Below are the code and all the weights of a small trained network. Each question names an input and a class and asks about switching units off, where a switched-off unit gives its printed mean instead of its output.

import numpy as np


def w(rows, s, z=0):
    codes = np.array(rows[::2]) - 128.0
    scale = np.full(codes.shape[1], s)
    scale[-1] = z or s
    return codes * scale


def f(y):
    return np.maximum(y, 0)


def log_softmax(a):
    a = a - a.max(-1, keepdims=True)
    return a - np.log(np.exp(a).sum(-1, keepdims=True))


def net(x, mask):
    res = np.array(x, float).reshape(1, 6) / 4 @ E
    y = f(res @ A[0][:, :-1].T + A[0][:, -1])
    res = res + np.where(mask, y, B[0][:, -1]) @ B[0][:, :-1]
    return log_softmax(res[-1] @ U[:, :-1].T + U[:, -1])


A, B = {}, {}
E = w([
[124,42,33],'x0',
[255,178,119],'x1',
[62,230,87],'x2',
[139,186,51],'x3',
[51,73,142],'x4',
[45,141,77],'x5',
],0.0081)
A[0] = w([
[219,207,146,97],'N1',
[77,124,54,132],'N2',
[218,22,20,42],'N3',
[143,1,155,202],'N4',
[205,63,117,79],'N5',
[174,252,218,4],'N6',
[125,25,140,138],'N7',
[125,222,134,125],'N8',
[191,88,109,88],'N9',
[12,190,254,106],'N10',
[32,164,200,92],'N11',
[131,250,163,47],'N12',
],0.0091,0.0045)
B[0] = w([
[190,150,80,215],'N1',
[104,48,2,218],'N2',
[133,124,141,209],'N3',
[180,142,185,245],'N4',
[119,126,156,177],'N5',
[124,161,40,207],'N6',
[175,137,143,210],'N7',
[138,159,141,197],'N8',
[107,131,144,164],'N9',
[79,158,174,254],'N10',
[109,130,158,215],'N11',
[106,130,81,196],'N12',
],0.01,0.0075)
U = w([
[116,114,117,254],'0',
[136,106,177,93],'1',
[50,35,129,40],'2',
[86,154,250,146],'3',
[37,182,122,204],'4',
[150,213,115,26],'5',
],0.014,0.0052)

Each question gives the input, the list of numbers given to net, and the class t.
The units are the neurons (one row each of A and B). Each row of codes is followed by its name. A weight is (code - 128) times the scale printed after its matrix; where a second scale follows, it is the last column's (A, B and U).
mask holds one flag per neuron, in row order. A switched-off neuron (its flag False) gives its mean, the last column of its row in B, instead of its output. The means were averaged over made-up inputs and are rounded, as every weight is.
A unit's drop is (log p(t) with every unit on - log p(t) with that unit switched off) / (log p(t) with every unit on - log p(t) with every unit switched off).
The circuit of an input: a set's keep is (log p(t) with only the set's units on - log p(t) with every unit switched off) / (log p(t) with every unit on - log p(t) with every unit switched off). Starting from all 12 units, units are removed one at a time, each time the one whose removal leaves the highest keep (on an exact tie, the one counted first), for as long as the keep stays at least 0.8.
units of the circuit, in order: the units of the circuit, biggest drop first
most important unit: the unit with the biggest drop
top k neurons: the k neurons with the biggest drops, biggest first
drop of u: that unit's drop, to one decimal
input [-3,2,6,-8,-1,-3], class 4: units of the circuit, in order : [N6 N4]
input [2,5,1,-2,3,4], class 2: most important unit : N1
input [5,-7,2,-4,1,-5], class 1: units of the circuit, in order : [N4 N7]
input [8,6,0,-2,3,-7], class 3: units of the circuit, in order : [N2 N5 N4]
input [7,-5,-1,-5,-7,-2], class 1: top 2 neurons : [N4 N10]
input [2,6,-5,5,7,-3], class 3: units of the circuit, in order : [N2 N6]
input [1,6,-6,-3,5,-5], class 3: units of the circuit, in order : [N2 N4]
input [-7,-4,5,-1,0,-6], class 4: top 3 neurons : [N6 N12 N4]
input [3,-2,-1,-8,-5,5], class 1: top 2 neurons : [N10 N4]
input [4,-7,-8,1,-2,-3], class 1: drop of N10 : 0.4
input [6,-3,6,-3,4,8], class 2: drop of N2 : 0.6
input [1,5,1,0,8,-6], class 3: drop of N2 : 0.9
